Table B holds the same points as the rows below and some others, measured another way and shuffled. Each row below is followed by which row of B it is.
B (72 x 29):
-203, 1, -46, 86, 14, 77, -12, -68, 37, 453, 138, 38, 243, -57, -339, -329, 97, -4, 36, -118, 25, 2, 18, 309, -268, 14, -224, -208, 201
-139, -98, -101, 266, -66, -424, 123, -63, -206, -298, -344, -85, 150, 90, 324, 443, -270, 192, 235, -192, 297, -158, -325, -160, 198, 502, 619, 118, -150
-144, -14, -8, -117, -109, 109, -67, -157, -181, -4, -193, 40, -40, 50, -211, 24, 71, -92, -61, 78, 88, 38, -20, 20, -101, -29, -164, 37, 39
198, 66, 34, 36, 124, 55, -176, 38, 136, 27, 360, -129, 79, -219, 130, -357, 126, -171, -21, 5, 28, 377, 124, 7, -39, -141, -235, 39, 185
5, 155, 76, -156, -291, 165, -70, -176, -171, -212, -336, 169, -211, -42, -229, 215, 227, -191, -117, 113, 171, 208, 61, -159, -75, -143, -322, 116, 35
33, 49, -27, 344, -72, -277, 151, 76, 48, -29, -126, -22, 368, -45, 201, 325, -139, 114, 202, -253, 376, -11, -110, -72, 147, 222, 226, 25, 52
233, 496, 147, 381, -384, 51, 313, 28, 49, 92, 192, 69, 390, -274, 26, 365, 191, -150, 198, -121, 557, 430, 121, -154, -42, -181, -138, 121, 266
136, 52, 25, 88, 3, 84, 19, 41, -30, -1, 128, -155, 307, -19, 134, 118, -64, -124, 34, 56, 284, 198, 68, -64, 96, -170, -92, 182, 142
102, 54, 10, 144, -16, -102, -34, 38, 83, -54, -25, -13, 159, -110, 107, 51, 19, -24, 55, -117, 198, 151, -2, -58, 61, 33, -61, 22, 89
-70, -36, -43, 279, -125, -264, 131, 72, 62, 5, -471, 140, 356, 67, -7, 472, -155, 180, 134, -300, 380, -231, -126, -28, 161, 234, 78, -66, 8
143, -9, 30, -91, 166, 204, -234, 27, 119, 148, 350, -130, 95, -135, -32, -445, 133, -209, -112, 93, -35, 319, 179, 104, -93, -272, -421, 13, 219
-5, 106, 21, 4, -107, 112, 23, -126, -218, -57, 125, -130, 62, -38, 34, 34, 34, -164, 36, 135, 184, 252, -5, -69, -58, -72, 16, 189, 85
36, -103, -14, -80, 51, -37, -179, -25, -19, -193, -197, -25, -37, 6, 64, 14, -14, -56, -71, 13, 65, 62, -13, -69, 89, 16, -115, 70, 0
-52, -54, -58, 225, -16, -241, 65, 30, 10, -24, -195, -16, 274, 15, 111, 222, -142, 117, 136, -207, 258, -88, -132, -13, 104, 236, 180, -9, 15
-30, -191, -63, 2, 170, -77, -162, 28, 53, 21, -86, -78, 142, 38, 49, -115, -98, 20, -24, -72, 39, -42, -34, 71, 64, 76, -69, -29, 44
-43, 163, 19, 161, -128, 81, 115, -49, -29, 262, 157, 4, 280, -97, -153, -29, 92, -76, 97, -62, 235, 163, 37, 101, -154, -63, -132, -23, 199
-13, 41, -43, 344, -98, -246, 236, 18, -132, -89, -85, -133, 409, 38, 284, 454, -237, 90, 247, -144, 442, -8, -173, -129, 174, 226, 420, 165, 14
-1, -116, 5, -282, 161, 208, -387, -67, 90, 101, 60, 26, -181, -91, -250, -553, 220, -179, -232, 94, -219, 179, 152, 158, -180, -191, -555, -109, 138
-100, -56, -38, 10, 56, 68, -44, -64, -94, 162, 101, -111, 190, 26, -70, -140, -39, -62, 24, 27, 89, 52, -14, 121, -82, -17, -56, 18, 113
-113, 0, -50, 155, 22, -58, 44, -69, -87, 167, 162, -119, 233, -36, 8, -114, -49, 0, 128, -66, 135, 69, -86, 110, -101, 132, 140, -5, 103
22, -8, -9, 124, -55, -160, -53, 49, 148, -24, -311, 147, 134, -62, -53, 141, 33, 62, 15, -220, 188, -27, -15, -16, 65, 104, -168, -103, 56
-123, 85, 48, -237, -135, 336, -167, -186, -69, 200, -51, 160, -143, -66, -508, -294, 319, -221, -175, 122, -48, 181, 152, 156, -314, -253, -587, -91, 172
283, -188, 17, -208, 194, -31, -390, 96, 138, -449, -258, -53, -160, -21, 257, -11, -7, -125, -219, 68, -2, 170, 89, -218, 284, -124, -323, 148, -28
-111, -34, -55, 162, -119, -290, 45, -69, -111, -226, -396, 58, 40, 30, 107, 337, -96, 118, 125, -178, 239, -94, -199, -123, 102, 346, 279, 32, -91
-49, 179, -6, 392, -259, -275, 251, 2, -4, 17, -230, 117, 322, -76, 35, 440, -33, 121, 241, -299, 435, -17, -139, -71, 39, 269, 216, -25, 56
-258, -206, -131, 85, 184, -114, -55, -66, -87, 252, 89, -148, 228, 71, -45, -277, -151, 93, 96, -94, -14, -137, -145, 248, -106, 245, 178, -105, 55
-116, -123, -73, 58, 120, -114, -104, -57, -44, 54, 39, -100, 85, -12, 35, -212, -57, 28, 53, -80, 10, 7, -99, 106, -51, 184, 96, -43, 40
68, 394, 123, 86, -271, 319, 132, -116, -79, 279, 393, 8, 183, -223, -249, -117, 306, -278, 41, 96, 255, 470, 178, 51, -288, -329, -356, 72, 305
-67, 13, -3, -153, -47, 41, -177, -211, -229, -221, -9, -61, -286, -70, -4, -175, 130, -153, -48, 136, -38, 235, -50, -76, -114, 68, 4, 115, -12
128, -82, -9, 16, 116, -39, -140, 50, 40, -131, 7, -124, 116, -24, 189, -17, -63, -66, -20, 5, 121, 141, 17, -69, 130, -31, -71, 106, 57
-86, -7, -52, 127, -58, -186, 56, -123, -247, -219, -63, -144, 55, 17, 227, 185, -121, 13, 152, -14, 204, 65, -194, -126, 54, 266, 402, 165, -53
-62, 87, -9, 130, -209, -126, 108, -111, -199, -197, -239, 16, 50, 2, 74, 353, -33, -1, 121, -51, 302, 65, -138, -150, 51, 182, 208, 136, -29
-93, 71, 12, 100, -279, -116, 85, -62, -57, -108, -568, 233, 83, 40, -171, 481, 26, 62, 38, -167, 326, -111, -77, -102, 50, 131, -86, -18, -11
216, -125, 21, -149, 231, 113, -343, 104, 223, -34, 62, -57, 25, -91, 37, -317, 72, -158, -188, 42, -46, 214, 183, 17, 72, -247, -500, 4, 141
7, -108, -20, 55, 100, 2, -115, 103, 207, 228, -120, 59, 302, -3, -155, -94, -10, 20, -50, -150, 112, -64, 81, 161, 10, -72, -366, -147, 163
-80, -18, -16, -62, 16, 210, -43, -85, -123, 203, 142, -110, 194, 32, -155, -147, 18, -133, -30, 116, 103, 117, 60, 128, -119, -160, -194, 57, 162
-53, -83, -21, -139, 135, 154, -244, -72, 32, 186, 160, -46, -16, -70, -196, -469, 136, -133, -115, 55, -124, 150, 88, 182, -180, -113, -352, -88, 147
-98, 89, 6, 33, -32, 199, 4, -87, -48, 354, 271, -45, 224, -74, -250, -281, 127, -132, 22, 27, 92, 176, 80, 208, -247, -141, -250, -54, 228
91, 232, 22, 332, -70, -60, 174, -8, -30, 133, 453, -179, 348, -207, 201, -50, 21, -77, 230, -82, 293, 346, -15, -5, -68, 36, 191, 102, 196
295, 285, 128, 8, -238, 58, -28, -74, -106, -437, 4, -29, -138, -216, 229, 251, 183, -255, -11, 119, 291, 507, 77, -364, 93, -157, -101, 304, 58
16, -252, -66, -116, 239, -39, -261, -2, -27, -148, -55, -168, 15, 74, 155, -154, -128, -39, -83, 59, -29, 21, -33, -7, 122, 30, -39, 82, -10
-52, 67, 9, 22, -25, 115, -51, -70, -9, 207, 156, -11, 117, -92, -173, -233, 126, -108, -3, -3, 69, 175, 57, 130, -176, -80, -223, -48, 170
-6, 281, 30, 394, -257, -107, 307, -25, -49, 159, 103, 4, 418, -133, 19, 289, 17, 8, 254, -189, 451, 161, -54, -25, -58, 92, 160, 40, 166
162, 102, 70, 16, 19, 254, -63, 75, 144, 254, 232, -33, 312, -113, -140, -163, 127, -197, -73, 42, 180, 270, 228, 89, -63, -376, -524, 10, 287
-34, 90, -14, 149, -57, -77, 38, -77, -89, 10, 107, -67, 116, -104, 64, -36, 27, -36, 120, -62, 161, 164, -66, -2, -69, 125, 121, 44, 81
-110, -3, -57, 79, -25, -72, 42, -148, -266, -80, 104, -188, 76, 7, 153, 11, -92, -39, 130, 50, 147, 128, -146, -33, -35, 181, 320, 155, 7
65, -122, -18, -34, 129, 23, -163, 51, 68, -3, -60, -74, 166, 25, 35, -49, -59, -56, -66, -1, 98, 46, 47, 22, 86, -92, -223, 31, 90
115, 375, 183, -260, -354, 590, -15, -213, -230, 37, 150, 59, -107, -126, -383, -2, 407, -462, -180, 374, 206, 549, 292, -91, -258, -604, -670, 237, 262
239, 38, 59, -44, 86, 163, -178, 72, 134, 1, 183, -90, 136, -124, 58, -164, 97, -204, -101, 75, 112, 322, 189, -32, 45, -299, -413, 91, 191
-216, -253, -94, -194, -6, -133, -175, -189, -309, -388, -555, -10, -240, 208, 33, 220, -141, 34, -59, 77, 24, -176, -213, -120, 106, 278, 200, 131, -194
466, 358, 201, -43, -153, 321, -118, 63, 166, -124, 274, 14, 27, -319, 35, -47, 349, -391, -139, 144, 242, 669, 346, -217, 5, -555, -667, 198, 285
11, 154, 28, 45, -13, 156, -44, -91, -21, 231, 432, -92, 105, -198, -101, -397, 190, -182, 29, 45, 37, 358, 94, 125, -241, -125, -189, -2, 226
-107, -41, -73, 228, -28, -295, 58, -45, -84, -98, -156, -39, 154, -9, 165, 174, -132, 127, 176, -189, 210, -53, -204, -39, 59, 357, 350, 12, -35
-250, -65, -90, 178, -68, -208, 88, -95, -132, 79, -233, 26, 188, 67, -67, 146, -114, 140, 156, -182, 184, -177, -199, 88, -43, 332, 247, -70, -15
-141, -177, -35, -352, 68, 118, -332, -222, -235, -225, -184, -41, -372, 62, -115, -257, 86, -148, -187, 215, -171, 92, -37, -12, -94, 14, -150, 82, -60
197, -182, -14, 22, 105, -264, -226, 150, 218, -382, -508, 73, 22, 6, 238, 277, -104, 69, -81, -178, 158, -51, -18, -203, 345, 108, -144, 31, -62
-14, -80, -46, 70, 81, -141, -90, -30, -43, -103, -6, -112, 71, -28, 165, -50, -70, 2, 55, -56, 89, 75, -86, -31, 52, 158, 132, 57, 11
87, -335, -67, -194, 289, -126, -406, 57, 96, -333, -299, -69, -144, 58, 194, -135, -102, -9, -176, 1, -102, -31, -19, -78, 224, 71, -157, 34, -73
-136, -128, -97, 188, 45, -273, 56, -62, -178, -135, -100, -170, 187, 75, 259, 174, -243, 119, 183, -105, 197, -86, -244, -43, 109, 367, 478, 102, -62
-11, 243, 41, 251, -155, 63, 171, -38, -9, 300, 287, -26, 341, -161, -108, -50, 112, -87, 148, -89, 278, 245, 42, 99, -181, -59, -71, -10, 237
-287, -167, -128, 220, 151, -126, 32, 6, 68, 519, 82, -40, 455, 49, -206, -269, -132, 162, 144, -246, 55, -225, -104, 376, -162, 229, 47, -264, 149
-13, 154, 8, 102, -167, -91, 47, -167, -237, -233, 36, -80, -81, -114, 163, 101, 60, -86, 123, 21, 189, 267, -114, -161, -42, 172, 261, 172, 3
44, -149, -39, 41, 141, -42, -113, 80, 81, 30, -59, -92, 255, 45, 73, -7, -115, 2, -14, -55, 130, -9, 17, 34, 116, -25, -125, 18, 84
-142, -122, -102, 106, 157, -172, -66, -109, -163, -5, 221, -242, 81, -17, 210, -246, -123, 30, 144, -30, 7, 70, -183, 73, -55, 296, 382, 51, 1
93, -22, -10, 18, 107, -16, -128, -21, -38, -104, 201, -186, 55, -88, 202, -167, -10, -114, 20, 53, 68, 245, -1, -53, 31, -6, 18, 133, 77
-94, 98, -1, 54, -226, -95, 56, -172, -241, -234, -252, 37, -75, -16, 16, 277, 34, -34, 84, -14, 225, 92, -132, -153, -9, 179, 172, 129, -42
88, -154, -27, -59, 97, -151, -235, 33, 65, -289, -302, 10, -71, -4, 150, 52, -40, -1, -80, -70, 52, 20, -33, -120, 172, 94, -98, 35, -44
137, -37, -5, 56, 59, -70, -86, 35, -4, -195, -28, -118, 123, -28, 236, 99, -75, -63, 12, 3, 191, 153, -6, -133, 158, -3, 3, 154, 44
4, -156, -37, -119, 210, 37, -277, -20, 66, 45, 75, -79, -9, -40, -31, -381, 43, -81, -99, 20, -104, 106, 41, 107, -52, -32, -236, -48, 90
174, -128, 17, -80, 140, 63, -240, 140, 220, -33, -190, 30, 156, 0, -18, -15, 0, -79, -164, -39, 102, 45, 148, -4, 156, -216, -484, -10, 117
61, -119, -42, 131, 109, -213, -101, 81, 116, -107, -168, -33, 172, -18, 170, 63, -104, 67, 40, -172, 144, -18, -60, -37, 159, 157, 22, -14, 17
176, -213, -26, -58, 114, -182, -225, 96, 66, -445, -435, -36, -5, 74, 296, 281, -154, 12, -97, -33, 158, -19, -35, -233, 353, 54, -58, 149, -84
Rows of B count from 0, top down.

265, 105, 147, -107, -4, 80, 41, -26, -29, -162, 118, 76, 34, -80, -3, -288, 563, 58, 270, 210, 57, -70, -211, 249, 198 : 38
-99, 34, -85, -51, 44, -6, -105, -129, -64, 7, -148, -13, -51, 11, 60, -14, -19, -42, 28, 107, 91, 96, -92, -153, -38 : 10
172, 42, 145, 107, 81, -45, 137, -28, -45, -103, 93, -101, 31, -256, -74, -85, 276, 60, 255, -193, -215, -79, -64, 45, -39 : 28
5, 23, 183, -48, 34, -45, 84, 80, -97, -144, 18, -4, 6, -23, -128, -133, 159, 80, 171, -17, -25, -36, -72, 100, -81 : 31
2, 49, -22, -3, 67, -30, -62, -98, -47, -32, -68, -27, -27, -57, 40, -65, 99, -15, 104, 44, 16, 40, -93, -100, -33 : 20
-188, -62, -258, -67, -102, 67, 5, -317, -123, 196, -170, -53, -63, -111, 76, 309, -237, -133, -102, -5, 37, 152, -86, -370, -51 : 57
158, 110, 71, -35, 115, 40, -10, -12, 32, -110, 0, 2, -26, -92, 0, -157, 357, 44, 212, 89, 59, 4, -198, 84, -7 : 64
-31, 33, -75, -45, 10, 33, -39, -157, -67, 19, -99, -22, -29, -64, 52, 3, 60, -39, 60, 80, 47, 72, -109, -111, 22 : 62
-116, -62, 17, -111, -143, -88, -37, -139, -241, -9, -11, 62, 21, 72, 18, -86, -28, -45, 11, 127, 6, -4, 8, -118, 78 : 58
330, 73, 78, 122, 93, -240, -207, -171, -51, -72, 211, 15, 34, -134, 201, -358, 456, -46, 247, 25, -169, -151, -58, -165, 61 : 60
-496, -201, -6, -160, -200, -93, 158, -25, -308, 86, -164, -23, -52, 109, -218, 352, -580, -25, -175, -159, -6, 94, 72, -302, -319 : 4
-271, -154, -37, -91, -225, -28, 166, -173, -291, 95, -63, -36, 15, -52, -106, 240, -310, -56, -74, -112, -105, 46, 55, -222, -46 : 32
278, 211, -20, 41, 295, 229, 92, 0, 266, -77, -83, -116, -95, -320, -30, 44, 472, 74, 290, -48, 85, 88, -375, 121, -144 : 22
-391, -80, -196, -237, -110, 87, -11, -129, -140, 130, -276, 23, -116, 128, -45, 321, -380, -78, -181, 126, 253, 212, -127, -290, -205 : 71
412, 203, 86, 103, 287, 99, 55, 8, 224, -130, 75, -96, -44, -341, 2, -129, 626, 83, 375, -85, -41, -28, -313, 126, -93 : 66
175, 95, 187, 24, 156, -91, -17, 81, 11, -177, 77, -9, -5, -74, -44, -252, 363, 87, 257, -11, -39, -70, -130, 85, -98 : 23
30, 27, 27, -54, -16, -31, -40, -105, -106, -49, -6, 23, 3, -24, 34, -130, 163, -15, 111, 110, 17, 2, -87, -37, 57 : 13
-264, -136, -92, -152, -190, -197, -154, -207, -285, 105, -43, 86, -34, 171, 77, 61, -285, -125, -147, 109, 58, 37, 32, -417, -107 : 26
-247, -51, -28, -127, -74, -92, -96, -91, -203, 1, -131, 42, -27, 151, 6, -29, -184, -43, -52, 134, 94, 72, 2, -181, -53 : 9
153, 64, 37, 7, 35, 13, 12, -113, -36, -61, 37, -19, 11, -150, 33, -122, 298, 6, 192, 37, -45, -20, -122, 13, 75 : 56
151, 41, 183, -19, -3, 19, 160, 10, -89, -143, 94, -16, 48, -150, -105, -154, 337, 83, 247, -28, -101, -74, -101, 184, 72 : 61
4, -16, 35, -56, -85, -68, -24, -141, -179, -34, 26, 34, 30, -16, 37, -132, 119, -26, 90, 95, -32, -26, -26, -61, 110 : 52
79, 63, 152, -134, -1, 36, 37, 40, -73, -161, 23, 69, 8, 24, -69, -222, 331, 71, 190, 180, 95, -23, -153, 192, 69 : 16
103, 82, 190, -43, 97, -90, -59, 77, -57, -195, 44, 45, 6, 38, -36, -320, 324, 78, 220, 111, 27, -58, -99, 125, -14 : 1
-372, -199, -36, -96, -224, -157, 79, -145, -334, 117, -70, -19, -16, 55, -100, 258, -467, -76, -149, -142, -98, 35, 111, -372, -192 : 2
163, 152, -74, 2, 185, 185, 28, -88, 149, -33, -113, -78, -67, -228, 26, 21, 327, 22, 200, 41, 93, 101, -286, 43, -30 : 55
-197, 34, -185, -71, 62, 46, -125, -159, -31, 70, -255, -31, -90, 23, 71, 113, -156, -70, -45, 116, 167, 178, -118, -236, -105 : 33
330, 166, 26, 8, 143, 132, 19, -89, 116, -93, 41, -27, -13, -238, 61, -161, 561, 33, 292, 93, 33, -2, -276, 139, 103 : 3
251, 153, 85, -31, 152, 137, 81, 20, 113, -132, 16, -28, -30, -193, -43, -117, 491, 79, 280, 52, 61, 6, -285, 184, -13 : 67
-38, 43, -58, 38, 104, -109, -157, -122, -56, -5, -100, -39, -36, -19, 98, -89, 11, -43, 65, 34, 2, 48, -45, -212, -79 : 68
